Here is a tiny trained network, its code and every weight. The questions are about switching its units off for an input and a target symbol, where a switched-off unit gives its printed mean instead of its output.

import numpy as np


def w(rows, s, z=0):
    codes = np.array(rows[::2]) - 128.0
    scale = np.full(codes.shape[1], s)
    scale[-1] = z or s
    return codes * scale


def norm(h):
    return h / np.sqrt((h * h).mean(-1, keepdims=True) + 1e-5)


def f(y):
    return y / 2 * (1 + np.tanh(0.7978845608 * (y + 0.044715 * y**3)))


def softmax(a):
    e = np.exp(a - a.max(-1, keepdims=True))
    return e / e.sum(-1, keepdims=True)


def log_softmax(a):
    a = a - a.max(-1, keepdims=True)
    return a - np.log(np.exp(a).sum(-1, keepdims=True))


def net(x, mask):
    ids = ['αβγδεζλμξπστφω'.index(c) for c in x.split()]
    T = len(ids)
    res = E[ids] + P[:T]
    u = 0
    for l in range(2):
        q, k, v = (norm(res) @ M[l].T for M in (Q, K, V))
        z = softmax(np.where(np.tri(T) > 0, q @ k.T / 4**0.5, -1e9)) @ v
        res = res + np.where(mask[u], z, O[l][:, -1]) @ O[l][:, :-1]
        u += 1
        y = f(norm(res) @ A[l][:, :-1].T + A[l][:, -1])
        res = res + np.where(mask[u : u + 8], y, B[l][:, -1]) @ B[l][:, :-1]
        u += 8
    return log_softmax(norm(res)[-1] @ U[:, :-1].T + U[:, -1])


Q, K, V, O, A, B = {}, {}, {}, {}, {}, {}
E = w([
[35,132,121,103,65],'α',
[124,92,84,148,150],'β',
[171,115,148,162,167],'γ',
[147,156,181,186,104],'δ',
[94,99,85,118,104],'ε',
[86,104,150,96,78],'ζ',
[185,123,170,178,183],'λ',
[19,166,140,132,3],'μ',
[77,124,112,117,61],'ξ',
[73,153,115,166,45],'π',
[176,67,94,136,229],'σ',
[44,194,146,173,49],'τ',
[95,38,96,63,122],'φ',
[89,97,110,103,124],'ω',
],0.0043)
P = w([
[214,129,167,114,85],'0',
[22,97,222,251,119],'1',
[139,253,55,130,107],'2',
[109,132,109,146,77],'3',
[31,84,207,230,134],'4',
[148,234,73,116,146],'5',
[111,158,72,80,167],'6',
[24,67,206,212,125],'7',
[164,202,74,108,151],'8',
[122,203,46,125,112],'9',
[27,53,204,206,107],'10',
],0.0033)
Q[0] = w([
[148,165,98,132,110],'L0H0',
[123,67,90,188,83],'L0H0',
[123,174,138,185,52],'L0H0',
[114,3,173,111,85],'L0H0',
],0.0055)
K[0] = w([
[32,101,75,160,162],'L0H0',
[120,100,238,124,83],'L0H0',
[49,90,154,74,127],'L0H0',
[175,166,158,138,3],'L0H0',
],0.0046)
V[0] = w([
[238,30,179,168,158],'L0H0',
[171,123,62,91,137],'L0H0',
[236,162,5,92,167],'L0H0',
[135,61,202,29,163],'L0H0',
],0.0027)
O[0] = w([
[198,87,89,163,85,43],'L0H0',
[72,250,65,207,57,71],'L0H0',
[62,252,157,241,20,1],'L0H0',
[30,46,5,214,173,64],'L0H0',
],0.0026,0.0021)
A[0] = w([
[84,110,221,81,70,187],'L0N0',
[2,178,128,172,163,131],'L0N1',
[153,208,48,67,159,253],'L0N2',
[188,120,139,165,92,145],'L0N3',
[129,162,226,207,191,198],'L0N4',
[76,123,137,221,78,210],'L0N5',
[203,142,127,152,155,127],'L0N6',
[51,253,151,173,130,147],'L0N7',
],0.0048,0.0022)
B[0] = w([
[179,113,23,185,233,251],'L0N0',
[252,7,184,138,140,202],'L0N1',
[7,190,179,12,78,239],'L0N2',
[148,149,91,132,230,121],'L0N3',
[58,32,47,23,66,179],'L0N4',
[113,74,170,12,193,205],'L0N5',
[50,145,96,128,127,117],'L0N6',
[202,128,69,100,225,196],'L0N7',
],0.0028,0.0033)
Q[1] = w([
[44,184,99,58,111],'L1H0',
[74,55,66,81,170],'L1H0',
[180,3,170,202,197],'L1H0',
[143,249,209,94,104],'L1H0',
],0.0073)
K[1] = w([
[144,124,131,103,185],'L1H0',
[216,110,86,150,128],'L1H0',
[137,141,135,207,77],'L1H0',
[2,98,181,56,207],'L1H0',
],0.0082)
V[1] = w([
[84,141,97,115,3],'L1H0',
[215,156,184,84,116],'L1H0',
[120,139,76,234,113],'L1H0',
[102,112,111,87,166],'L1H0',
],0.006)
O[1] = w([
[2,91,205,95,234,47],'L1H0',
[175,243,137,48,128,157],'L1H0',
[65,87,185,181,81,12],'L1H0',
[126,115,11,174,159,248],'L1H0',
],0.0046,0.0014)
A[1] = w([
[102,71,169,106,192,97],'L1N0',
[78,119,189,167,127,178],'L1N1',
[140,87,222,177,115,62],'L1N2',
[2,149,99,147,176,146],'L1N3',
[79,39,170,149,129,169],'L1N4',
[141,83,84,144,75,182],'L1N5',
[81,207,216,45,138,81],'L1N6',
[218,179,108,89,103,248],'L1N7',
],0.0059,0.0018)
B[1] = w([
[95,198,96,170,74,174],'L1N0',
[164,156,49,69,149,139],'L1N1',
[80,185,145,97,92,147],'L1N2',
[68,63,140,108,156,183],'L1N3',
[185,240,107,169,104,209],'L1N4',
[176,94,160,100,213,165],'L1N5',
[254,73,169,169,242,167],'L1N6',
[11,114,136,134,75,253],'L1N7',
],0.0045,0.0036)
U = w([
[169,71,47,163,180,99],'α',
[57,130,208,153,90,135],'β',
[151,236,72,78,62,113],'γ',
[160,103,196,59,129,139],'δ',
[85,134,165,127,186,93],'ε',
[210,158,57,185,109,251],'ζ',
[162,145,160,83,67,141],'λ',
[153,151,116,83,205,105],'μ',
[101,231,153,132,155,172],'ξ',
[198,130,158,118,183,138],'π',
[108,108,131,185,52,160],'σ',
[135,12,95,77,78,124],'τ',
[71,133,85,199,149,57],'φ',
[59,110,87,192,131,70],'ω',
],0.011,0.0032)

Each question gives the input, a string of symbols that net reads in full, and the target symbol t.
The units are the heads (4 rows each of Q, K, V and O) and the neurons (one row each of A and B). Each row of codes is followed by its name. A weight is (code - 128) times the scale printed after its matrix; where a second scale follows, it is the last column's (O, A, B and U).
mask holds one flag per unit, layer by layer, with each layer's heads first. A switched-off unit (its flag False) gives its mean, the last column of its rows in O or B, instead of its output. The means were averaged over made-up inputs and are rounded, as every weight is.
A unit's drop is (log p(t) with every unit on - log p(t) with that unit switched off) / (log p(t) with every unit on - log p(t) with every unit switched off).
The circuit of an input: a set's keep is (log p(t) with only the set's units on - log p(t) with every unit switched off) / (log p(t) with every unit on - log p(t) with every unit switched off). Starting from the 12 units with the biggest drops (on a tie, the unit counted first), units are removed one at a time, each time the one whose removal leaves the highest keep (on an exact tie, the one counted first), for as long as the keep stays at least 0.8.
circuit, biggest first: the units of the circuit, biggest drop first
most important unit: the unit with the biggest drop
top k neurons: the k neurons with the biggest drops, biggest first
top k neurons in layer l: the k neurons of layer l with the biggest drops, biggest first
input ζ τ π ζ β α ζ π, target ζ: circuit, biggest first	(L1N4 L1N7)
input β ξ α ξ α β ε α ω β ε, target β: circuit, biggest first	(L1H0 L0H0)
input γ τ ζ τ μ, target γ: most important unit	L0N2
input π α ζ μ ε, target π: circuit, biggest first	(L1H0 L1N6 L0N2)
input ζ τ τ τ τ, target ζ: circuit, biggest first	(L0N1 L1N4 L1N7)
input ζ π ζ ω ζ ζ μ π ω α ω, target ζ: circuit, biggest first	(L1N4 L1N7 L1N0)
input μ α α τ π γ ζ α, target μ: top 2 neurons	(L0N5 L0N4)
input ω ω γ ζ γ, target ω: circuit, biggest first	(L0N4 L1N4 L1N0)
input τ σ ζ τ α, target τ: top 3 neurons	(L0N2 L0N0 L0N1)
input τ ζ ζ ω α β φ ζ φ φ σ, target τ: top 3 neurons in layer 0	(L0N0 L0N2 L0N5)
input ζ λ ζ σ δ α ζ β, target ζ: top 3 neurons in layer 0	(L0N2 L0N7 L0N5)
input ζ σ μ γ, target τ: top 3 neurons	(L0N3 L0N4 L0N2)
input λ ω β ζ δ, target λ: top 4 neurons in layer 0	(L0N2 L0N7 L0N5 L0N3)
input γ ζ ζ ζ ζ ζ ζ α ε β ε, target γ: top 4 neurons	(L0N2 L0N7 L0N3 L0N0)
input τ β γ ζ, target γ: circuit, biggest first	(L1H0)
input β δ γ β φ ζ μ σ ξ α γ, target β: top 2 neurons	(L0N1 L0N7)
input τ δ α β ζ τ α δ, target τ: top 3 neurons in layer 0	(L0N0 L0N4 L0N2)
input σ ω ζ ε ζ, target σ: top 3 neurons	(L0N1 L0N7 L0N6)
input ζ ω τ ζ τ ζ φ τ π ζ ζ, target ζ: top 3 neurons in layer 0	(L0N2 L0N0 L0N7)
input τ π π τ φ α α π, target τ: top 4 neurons in layer 0	(L0N0 L0N2 L0N5 L0N1)
input ζ ω γ α α ζ ε α, target ζ: top 2 neurons	(L0N2 L1N4)
input α σ μ τ λ, target α: top 4 neurons	(L0N2 L0N4 L0N5 L0N1)
input τ τ ω ω ε β ζ β, target τ: top 3 neurons in layer 1	(L1N7 L1N4 L1N6)
